(in the rows, 128 means zero)
Each row is followed by its group and then its class within the group.
[136 139 104 100 168 145 120 121 137 134 128 129 108 125 107 110 139 109
 125 120 128 140 140 104 130 187 154 217 164 103 114  97 115 153] : D H
[167 120 132  91 203 142 116  99 148 112 171 122  67 172  99 116 101 132
 114 108 137 130 141  96 132 150 118 160 146 122 144 149 129 113] : C A
[129 126 117 103 173 139 116 141 118 111 127 135  91 130 113  75 144 133
 111 121 123 151 119 135 119 182 157 212 147 145 108 127 121 103] : D H
[121 147 144 138 141 114 193 154 100 112 126 141 144 117  89  88 132 165
 111 136 153 130 116 121 134 117 137 137 132  98 121 149 130 106] : Y T
[139 107 113 112 162 131 116 155 120 150  95 114 128 100 108 107 140 118
 168 103 141 170 124 113 126 214 173 175 131  93 137  59 116 163] : F Q
[148 119 144  76 222 149 128 116 136 116 145 126  74 169 106 121  97 135
  90 117 132 127 144 116 128 164 118 174 127 129 142 160 138  93] : C Z
[149 122 114 101 144 122 135 127 170 144 110 130 132 124  73  91 133  97
 155 108 145 152 116 115 128 198 159 141 129  97 141  93 124 215] : F Q
[152 136 110 107 184 131  72 108 123 117 125 126  74 146  88  46 138 119
 106 113 159 158 110 156 125 184 170 199 145 160 113  70 114 115] : D H
[147 122 111  93 184 135 111 154 164 127 100 124 119 132  59  74 131 115
 128 104 157 174  93 140 124 203 155 174 109 116 148 130 121 172] : F Q
[120 166 129 156 122 120 207 153 147 110 105 136 155 109  73  80 137 151
 103 140 152 138 119 126 132 100 132 147 136 103 123 197 144 116] : Y M
[138 112 134  78 150 131 150 133 125 133 154 129 116 139  93 123 128 105
 161  98 126 163 112 107 132 206 152 163 125 105 121 106 124 139] : F Q
[155 113 140  90 185 140 147 104 176 119 128 131  86 162  85 100 103 110
 123 106 139 142 140 109 131 173 120 150 138 116 142 164 138 142] : C Z
[174  84 112  91 199 140  41 104 157  97 120 125  69 167  99  94 100 117
 129 111 139 129 129 126 123 130 124 122 138 150 159 151 125 107] : C A
[173 104 137  85 215 145 108 112 157 107 139 129  63 180  70 111  97 119
 113 103 144 133 125 112 131 179 113 157 135 144 141 168 135 115] : C A
[194 107 140  77 231 144 106  79 160 111 162 136  41 186  51  99  87 109
 132 105 162 129 141  89 133 191 125 140 141 118 151 146 132 114] : C A
[158 103 125 100 192 131 117 149 146 135  80 128 116 126  65  93 125 115
 148  97 165 154 105 121 129 226 153 170 123 117 134 114 131 149] : F J
[158 110 133  82 177 137 130 126 132 116 134 133  96 148  80  99 113 115
 155  96 143 143 110 113 133 204 152 145 123 114 135 119 126 136] : F Q
[151 114 143  77 217 144 121 106 132 107 142 121  70 168  85 118  95 129
 130 115 141 133 135 119 130 162 125 155 123 131 152 159 133  86] : C Z
[142  83 140  92 175 128 127 134 119 128  90 124 134 111  92  84 116 120
 167 106 152 149 121 123 127 209 160 139 125 119 143  94 138 113] : F J
[147 181 148 131 171 141 221 119 100 104 169 124 101 147  23 111 105 129
 135 124 189 148 115 101 148 183 133 211 154  87 105 172 141  47] : Y M
[149 117 112 113 151 135  86 136 109 112 116 128  96 132  85  98 126 105
 140 120 148 129 112 119 132 188 165 208 164 125 105  98 118  99] : D S
[173 103 141  71 224 141 142 108 148 110 150 122  75 164  61 108  89 123
 136 101 153 143 137 100 132 200 130 169 133 110 147 155 139  94] : C Z
[175 125 119 116 193 135  80 107 171 107 155 127  69 187  57 115 110 113
 124 108 163 146 115  99 128 146 114 155 147 128 140 156 127 121] : C A
[148  66 140  83 168 134 101 151 143 130  82 149 112 129 112  52 136 118
 139  95 119 136 106 138 107 205 159 114 120 143 141  89 125 189] : F J
[154 118 132  79 210 139 151 128  97 107 153 115  83 141  83 116 117 125
 141 106 144 151 133 100 135 237 144 251 155 109 111 129 133  51] : D H
[145  99 128 114 161 133 129 179 144 132  87 142 140 120  73  90 137 141
 127 106 133 150 100 129 124 187 140 150 116 121 136 136 133 160] : F J
[164 117 149  69 228 145 127 100 136 122 167 133  57 179  82 109  99 127
 115  98 144 122 137  96 126 190 126 159 125 127 144 136 125 119] : C A
[145 105 135  60 186 131 142 123 118 128 133 119 114 133  75  94 113 113
 169  97 145 160 124 122 125 225 164 149 112  98 152  90 127 134] : F Q
[126 106 121  63 184 154 143 135 139 115 149 137  82 162  99 142  90 139
  90 121  97 107 140  92 128 133 113 142 134  93 168 197 122 151] : C Z
